After every row comes one of two labels: whether the row has a hidden trait. Each part has its own trait and labels.
In the rows, 100 means zero.
[108 111 130 124 106 139 126 108 117 124 118 106 148 121 119 113 121 118
 124 141 114 107 125 123 139 115 123 136 112 116 128 128 113 141 112 115
 114 106 114 122 123 118 128 125 145 110 112 116 107 122 126 140 113 113
 109 127 107 119 110 116 120 120 106 110 145 126 113 114 109 136 111 109
 119 120 143 129 108 119 170 116 118 107 113 112 114 120 144 111 124 113
 106 126 115 109 141 122 163 123 103 111 106 115 119 135 109 110 124 114
 110 114 131 102 121 116 120 111 109 163 121 117 118 123] -> lizof
[104  97 114 122 107 135 127 110 117 107 138 112 149 114 115 135 127 112
 111 130 110 103 110 113 145 136 110 149 115 134 113 140 125 139 119 119
 109 106 118 119 114 128 131 142 106 110 118 110 112  96 133 127 115 109
 102  89 107 119 120 113 117 111 112 100 131 118 123 129 115 115 116 116
 126 114 134 114 111 105 172 107 139 112 106 106 118 120 127 107 144 118
 115 115 127 114 140 107 140 140 112 113 100 124 121 153 117 105 126 109
  99 122 135 104 112 113 114 113 112 158 118 123 112 135] -> vil
[115 114 126 122 134 121 112 125 112 126 117 111 131 117 141 113 109 125
 109 118 130 120 179 156 126 118 120 119 108 126 108 128 126 138 110 111
 107 112 110 128 116 121 137 145 144 106 110 122 121 113 130 133 109 115
 110 123 115 114 116 114 126 115 120 106 137 128 120 160 110 117 125 112
 132 160 169 130 116 149 134 110 145 107 115 103 107 125 137 115 101 113
 115 115 109 115 157 116 164 114 105 115 105 128 115 124 108 109 119 110
 120 110 118 124 111 110 111 108 111 139 117 117 122 122] -> vil
[109 105 124 127 113 138 108 112 109 122 123 102 156 127 139 102 125  92
  93 121 109 127 109 145 145 134 158 128  98 136 116 124 119 139 127 114
 106 106 117 128 130  97 125 131 126 102 119 118 111 102 128 133 104 118
  98 117 114 121 115 127 113 115 112  94 146 124 108 153 106 124 109 119
 141 114 150 124 114 127 138 105 133 106 117  99 118 116 131 116 115 121
 117 149 128 118 161 100 122 129 108 112 102 134 124 138 106 105 144  97
  93 102  96 113 101 107 108 100 120 162 100 107 112 104] -> lizof
[103 100 110 122 109 120 126 116 141 111 125 111 119 120 119 132 115 122
 127 125 111 107 152 127 135 123 107 120 117 128 110 138 124 131 103 117
 106 113 110 119 108 112 120 141 124 114  95 117 117 117 122 127 118 112
 114 121 112 101 124 121 121 114 113 113 112 126 132 125 122 122 126 117
 122 123 132 120 115 117 154 109 145 108 111 109 109 110 121 107 151 109
 118 108 115 109 130 119 153 125 119 112 116 128 122 127 111 133 113 129
 112 134 132 108 106 116 114 123 107 143 127 130 126 129] -> vil
[110  99 100 129 107 139 122 105 121 110 122 110 149 132 125 125 134 113
 125 149 103 116 153 122 132 121 143 141 105 129 109 144 126 150 117 118
 113 108 113 117 120 114 115 143 112 117 115 127 107 109 133 119 112 112
 110 113 110 111 121 127 123 111 121 103 132 146 129 133 122 141 127 127
 124 118 146 120 115 129 133 104 145 110 122 110 111 116 112 101 104 118
 119 111 121 113 138 115 145 128 112 114 107 134 119 139 106 111 122 112
 106 106 117 114  99 114 113 121 116 157 117 105 118 129] -> lizof
[117 114 123 121 108 132 117 116 108 117 115 115 140 128 109 122 117 114
 142 154 107 119 146 121 129 123 138 125 119 121 117 112 127 129 123  96
 112 107 106 124 116 141 107 129 138 115 107 114 112 121 116 147 115 111
 125 132 121 115  84 130 114 127 112 108 115 124 112 141 115 135 134 120
 118 130 127 129 118 127 187 113 124 110 112 110 110 110 121 115 123 113
 120 143 113 114 107 114 140 111 106 114 111 110 111 140 117 111 115 112
 110 120 139 118 133 111 114 115 107 113 104 118 117 120] -> lizof
[118 100 113 127 109 145 125 110 128 132 139 113 142 111 128 113 138 123
 114 146 105  99 138 125 160 129 106 137 108 118 105 127 119 153 105 125
 118 108 114 105 113 117 129 148 108 116 115 116 108 100 129 102 117 108
 111  80 112 118 119 104 130 119 105 122 157 120 124 110 113 127 126 107
 124 123 137 107 113 121 149 110 135 109 109 114 110 126 146  90 129 116
 117  75 123 107 152 120 181 130 113 110 108 119 127 116 107 109 119 114
 115 118 124 101 109 120 115 125 116 153 122 111 111 153] -> lizof
[122 100  88 146 115 128 119 124 108 102 121 129 144 112 127 139 134 128
 143 140  97 120 140 129 126 127 125 122 120 133 109 124 127 126 116 112
 113 112 103 116 110 149 116 162 130 123 113 119 115 107 109 136 111 105
 132  90 111 109 144 129 128 110 128 120 106 127 129 152 110 109 180 123
 124 115 200 102 126 133 123 104 151 122 113 110 111 145  96 106 111 111
 121 149 117 128 111  94 135 114 107 126 129 133 115 138 113 110 122 107
 113 139 118 116 106 110 107 125 117 131 115 119 119 134] -> vil
